Below is a small trained network, with its code and all its weights. Each question gives an input and a class and asks what happens when units are switched off, that is, made to give their printed mean instead of their output.

import numpy as np


def w(rows, s, z=0):
    codes = np.array(rows[::2]) - 128.0
    scale = np.full(codes.shape[1], s)
    scale[-1] = z or s
    return codes * scale


def f(y):
    return y / 2 * (1 + np.tanh(0.7978845608 * (y + 0.044715 * y**3)))


def log_softmax(a):
    a = a - a.max(-1, keepdims=True)
    return a - np.log(np.exp(a).sum(-1, keepdims=True))


def net(x, mask):
    res = np.array(x, float).reshape(1, 6) / 4 @ E
    y = f(res @ A[0][:, :-1].T + A[0][:, -1])
    res = res + np.where(mask, y, B[0][:, -1]) @ B[0][:, :-1]
    return log_softmax(res[-1] @ U[:, :-1].T + U[:, -1])


A, B = {}, {}
E = w([
[127,128,129,128],'x0',
[128,127,127,127],'x1',
[143,226,5,191],'x2',
[196,232,226,97],'x3',
[250,60,123,202],'x4',
[185,104,29,2],'x5',
],0.0089)
A[0] = w([
[134,177,98,161,104],'n0',
[189,112,84,2,68],'n1',
[124,96,167,101,135],'n2',
[136,154,110,152,85],'n3',
[57,164,149,76,137],'n4',
[102,156,116,127,92],'n5',
[76,57,193,115,138],'n6',
[207,105,129,146,137],'n7',
[107,53,94,166,21],'n8',
[123,148,44,174,149],'n9',
[10,158,123,105,159],'n10',
[182,89,134,171,102],'n11',
[79,124,180,175,61],'n12',
[181,181,169,123,15],'n13',
[65,59,96,145,35],'n14',
[174,109,136,179,119],'n15',
[125,188,115,178,148],'n16',
[103,156,171,179,48],'n17',
[188,178,174,102,5],'n18',
[106,143,103,80,106],'n19',
[163,183,164,108,83],'n20',
[78,146,153,194,43],'n21',
[124,89,183,107,155],'n22',
[91,155,130,109,85],'n23',
[125,180,82,153,188],'n24',
[124,93,170,94,152],'n25',
[117,189,95,157,121],'n26',
[201,90,113,168,126],'n27',
[86,158,134,101,93],'n28',
[117,124,150,178,30],'n29',
[141,167,107,143,161],'n30',
],0.018,0.0027)
B[0] = w([
[199,123,168,126,187],'n0',
[133,120,3,238,250],'n1',
[203,115,157,96,176],'n2',
[177,111,156,76,157],'n3',
[142,166,136,58,218],'n4',
[142,157,153,90,153],'n5',
[209,81,145,114,221],'n6',
[77,240,89,35,196],'n7',
[60,84,156,114,189],'n8',
[169,52,178,128,219],'n9',
[113,185,179,74,235],'n10',
[114,179,161,20,190],'n11',
[120,166,32,234,190],'n12',
[82,76,151,142,185],'n13',
[57,68,218,169,194],'n14',
[116,192,109,20,184],'n15',
[160,101,143,169,199],'n16',
[119,125,46,184,186],'n17',
[13,50,212,183,190],'n18',
[71,148,67,113,174],'n19',
[57,46,184,195,186],'n20',
[112,153,26,167,192],'n21',
[245,104,101,124,191],'n22',
[104,174,117,42,165],'n23',
[186,88,167,127,203],'n24',
[219,122,151,95,184],'n25',
[204,134,152,98,196],'n26',
[74,197,133,53,207],'n27',
[80,207,122,84,176],'n28',
[119,159,28,182,162],'n29',
[197,72,144,143,173],'n30',
],0.0083,0.016)
U = w([
[241,96,141,103,133],'0',
[80,219,116,46,14],'1',
[111,131,5,167,249],'2',
[27,42,176,132,170],'3',
],0.014,0.0018)

Each question gives the input, the list of numbers given to net, and the class t.
The units are the neurons (one row each of A and B). Each row of codes is followed by its name. A weight is (code - 128) times the scale printed after its matrix; where a second scale follows, it is the last column's (A, B and U).
mask holds one flag per neuron, in row order. A switched-off neuron (its flag False) gives its mean, the last column of its row in B, instead of its output. The means were averaged over made-up inputs and are rounded, as every weight is.
A unit's drop is (log p(t) with every unit on - log p(t) with that unit switched off) / (log p(t) with every unit on - log p(t) with every unit switched off).
The circuit of an input: a set's keep is (log p(t) with only the set's units on - log p(t) with every unit switched off) / (log p(t) with every unit on - log p(t) with every unit switched off). Starting from the 12 units with the biggest drops (on a tie, the unit counted first), units are removed one at a time, each time the one whose removal leaves the highest keep (on an exact tie, the one counted first), for as long as the keep stays at least 0.8.
units of the circuit, in order: the units of the circuit, biggest drop first
k most important neurons: the k neurons with the biggest drops, biggest first
drop of u: that unit's drop, to one decimal
input [8,5,-2,2,-3,6], class 2: units of the circuit, in order	(n1)
input [4,2,-1,8,6,1], class 3: 3 most important neurons	(n18; n20; n13)
input [-7,1,0,8,-7,-4], class 3: 2 most important neurons	(n20; n18)
input [5,0,7,0,-6,-8], class 2: 2 most important neurons	(n21; n12)
input [-4,8,6,7,0,-6], class 3: 3 most important neurons	(n18; n20; n13)
input [2,3,-3,8,-7,3], class 3: 2 most important neurons	(n18; n20)
input [2,-4,-4,-5,1,4], class 3: 3 most important neurons	(n14; n8; n12)
input [-1,3,7,-5,7,-3], class 0: 2 most important neurons	(n9; n24)
input [-7,1,2,1,7,7], class 1: 2 most important neurons	(n7; n27)
input [5,-1,7,0,-4,-7], class 0: 2 most important neurons	(n26; n1)
input [-6,5,-8,-7,-8,-7], class 0: 2 most important neurons	(n6; n22)
input [-2,-6,-2,-7,-2,-7], class 2: 3 most important neurons	(n12; n21; n29)
input [-8,-6,-4,3,7,-6], class 1: 3 most important neurons	(n11; n1; n15)
input [0,-5,3,-4,-6,-8], class 2: units of the circuit, in order	(n12)
input [-1,-7,-6,-3,7,5], class 1: 2 most important neurons	(n7; n27)
input [-6,8,-4,8,8,-4], class 1: 3 most important neurons	(n7; n15; n11)
input [-8,6,-7,-3,8,8], class 1: 3 most important neurons	(n7; n27; n11)
input [-8,-1,6,-8,2,7], class 3: drop of n8	0.3
input [-8,-3,-4,5,6,8], class 2: drop of n1	1.3
input [7,5,-2,2,4,0], class 1: drop of n21	0.0
input [-6,-8,-2,-8,-5,5], class 3: units of the circuit, in order	(n14)
input [2,-5,5,0,7,-2], class 1: drop of n27	0.3
